Below are the code and all the weights of a small trained network. Each question names an input and a class and asks about switching units off, where a switched-off unit gives its printed mean instead of its output.

import numpy as np


def w(rows, s, z=0):
    codes = np.array(rows[::2]) - 128.0
    scale = np.full(codes.shape[1], s)
    scale[-1] = z or s
    return codes * scale


def norm(h):
    return h / np.sqrt((h * h).mean(-1, keepdims=True) + 1e-5)


def f(y):
    return np.maximum(y, 0)


def log_softmax(a):
    a = a - a.max(-1, keepdims=True)
    return a - np.log(np.exp(a).sum(-1, keepdims=True))


def net(x, mask):
    res = np.array(x, float).reshape(1, 4) / 4 @ E
    u = 0
    for l in range(2):
        y = f(norm(res) @ A[l][:, :-1].T + A[l][:, -1])
        res = res + np.where(mask[u : u + 5], y, B[l][:, -1]) @ B[l][:, :-1]
        u += 5
    return log_softmax(norm(res)[-1] @ U[:, :-1].T + U[:, -1])


A, B = {}, {}
E = w([
[190,82,149,148],'x0',
[129,128,131,129],'x1',
[79,73,94,213],'x2',
[152,145,2,90],'x3',
],0.0062)
A[0] = w([
[78,197,200,150,175],'L0N0',
[143,133,109,194,36],'L0N1',
[84,96,171,169,46],'L0N2',
[254,19,137,134,4],'L0N3',
[92,139,44,77,180],'L0N4',
],0.0082,0.0032)
B[0] = w([
[156,146,167,182,234],'L0N0',
[83,115,134,91,144],'L0N1',
[186,113,140,103,180],'L0N2',
[58,246,117,168,201],'L0N3',
[166,150,162,196,254],'L0N4',
],0.011,0.0045)
A[1] = w([
[146,151,180,16,151],'L1N0',
[50,11,79,143,121],'L1N1',
[144,153,155,205,196],'L1N2',
[178,120,10,118,126],'L1N3',
[173,155,136,70,4],'L1N4',
],0.012,0.0021)
B[1] = w([
[112,39,59,147,161],'L1N0',
[153,103,69,45,145],'L1N1',
[143,142,68,92,248],'L1N2',
[146,90,249,158,162],'L1N3',
[82,117,78,118,149],'L1N4',
],0.013,0.011)
U = w([
[197,136,208,204,191],'0',
[120,58,52,72,198],'1',
[107,240,80,171,176],'2',
[189,173,75,132,174],'3',
[123,179,99,103,70],'4',
[3,76,184,106,3],'5',
[66,94,164,128,1],'6',
[11,101,195,133,5],'7',
],0.014,0.007)

Each question gives the input, the list of numbers given to net, and the class t.
The units are the neurons (one row each of A and B). Each row of codes is followed by its name. A weight is (code - 128) times the scale printed after its matrix; where a second scale follows, it is the last column's (A, B and U).
mask holds one flag per neuron, layer by layer. A switched-off neuron (its flag False) gives its mean, the last column of its row in B, instead of its output. The means were averaged over made-up inputs and are rounded, as every weight is.
A unit's drop is (log p(t) with every unit on - log p(t) with that unit switched off) / (log p(t) with every unit on - log p(t) with every unit switched off).
The circuit of an input: a set's keep is (log p(t) with only the set's units on - log p(t) with every unit switched off) / (log p(t) with every unit on - log p(t) with every unit switched off). Starting from all 10 units, units are removed one at a time, each time the one whose removal leaves the highest keep (on an exact tie, the one counted first), for as long as the keep stays at least 0.8.
units of the circuit, in order: the units of the circuit, biggest drop first
unit that matters most: the unit with the biggest drop
k most important neurons: the k neurons with the biggest drops, biggest first
top k neurons in layer l: the k neurons of layer l with the biggest drops, biggest first
drop of u: that unit's drop, to one decimal
input [8,-5,-7,4], class 2: top 2 neurons in layer 1	L1N1, L1N2
input [-4,7,0,-4], class 3: units of the circuit, in order	L1N2, L0N3
input [-8,-6,3,8], class 0: units of the circuit, in order	L1N3, L0N3
input [7,-2,7,-5], class 1: top 3 neurons in layer 0	L0N4, L0N0, L0N1
input [5,-3,0,-1], class 2: units of the circuit, in order	L0N3
input [7,-2,4,-6], class 2: 2 most important neurons	L0N3, L1N3
input [5,-2,-6,-5], class 1: 2 most important neurons	L0N4, L1N0
input [-7,6,3,-7], class 0: 2 most important neurons	L0N0, L0N3
input [-7,5,6,7], class 0: 3 most important neurons	L1N3, L0N3, L0N4
input [2,6,8,-6], class 1: units of the circuit, in order	L0N4, L1N1
input [-4,-7,-1,-5], class 3: 2 most important neurons	L0N0, L1N3
input [0,1,-6,6], class 0: units of the circuit, in order	L1N3, L1N2
input [5,7,3,-4], class 3: 3 most important neurons	L1N2, L0N2, L1N3
input [-1,0,-7,-6], class 1: top 2 neurons in layer 0	L0N4, L0N3
input [-3,1,2,7], class 0: units of the circuit, in order	L1N3
input [8,6,-8,-1], class 1: 3 most important neurons	L1N0, L0N4, L0N0
input [-7,-2,-7,-5], class 1: 3 most important neurons	L0N4, L1N0, L0N3
input [-6,6,1,6], class 0: 2 most important neurons	L1N3, L0N3
input [-7,8,2,-6], class 3: top 3 neurons in layer 0	L0N0, L0N2, L0N3
input [4,0,-8,-4], class 1: unit that matters most	L1N0
input [6,-3,4,-3], class 2: top 2 neurons in layer 1	L1N0, L1N1
input [6,3,7,-6], class 1: 4 most important neurons	L0N4, L1N3, L1N2, L1N1
input [5,3,4,-3], class 2: 2 most important neurons	L0N3, L1N0
input [2,-7,2,-5], class 3: 2 most important neurons	L1N3, L1N2
input [7,-3,1,-5], class 2: 2 most important neurons	L0N3, L1N3
input [-3,6,-6,4], class 1: 2 most important neurons	L1N0, L0N3
input [-4,-7,4,-3], class 3: unit that matters most	L0N0
input [6,0,8,-4], class 1: 2 most important neurons	L0N4, L1N1
input [8,-4,-6,-2], class 2: top 2 neurons in layer 0	L0N3, L0N2
input [4,-2,4,8], class 0: drop of L1N3	0.7
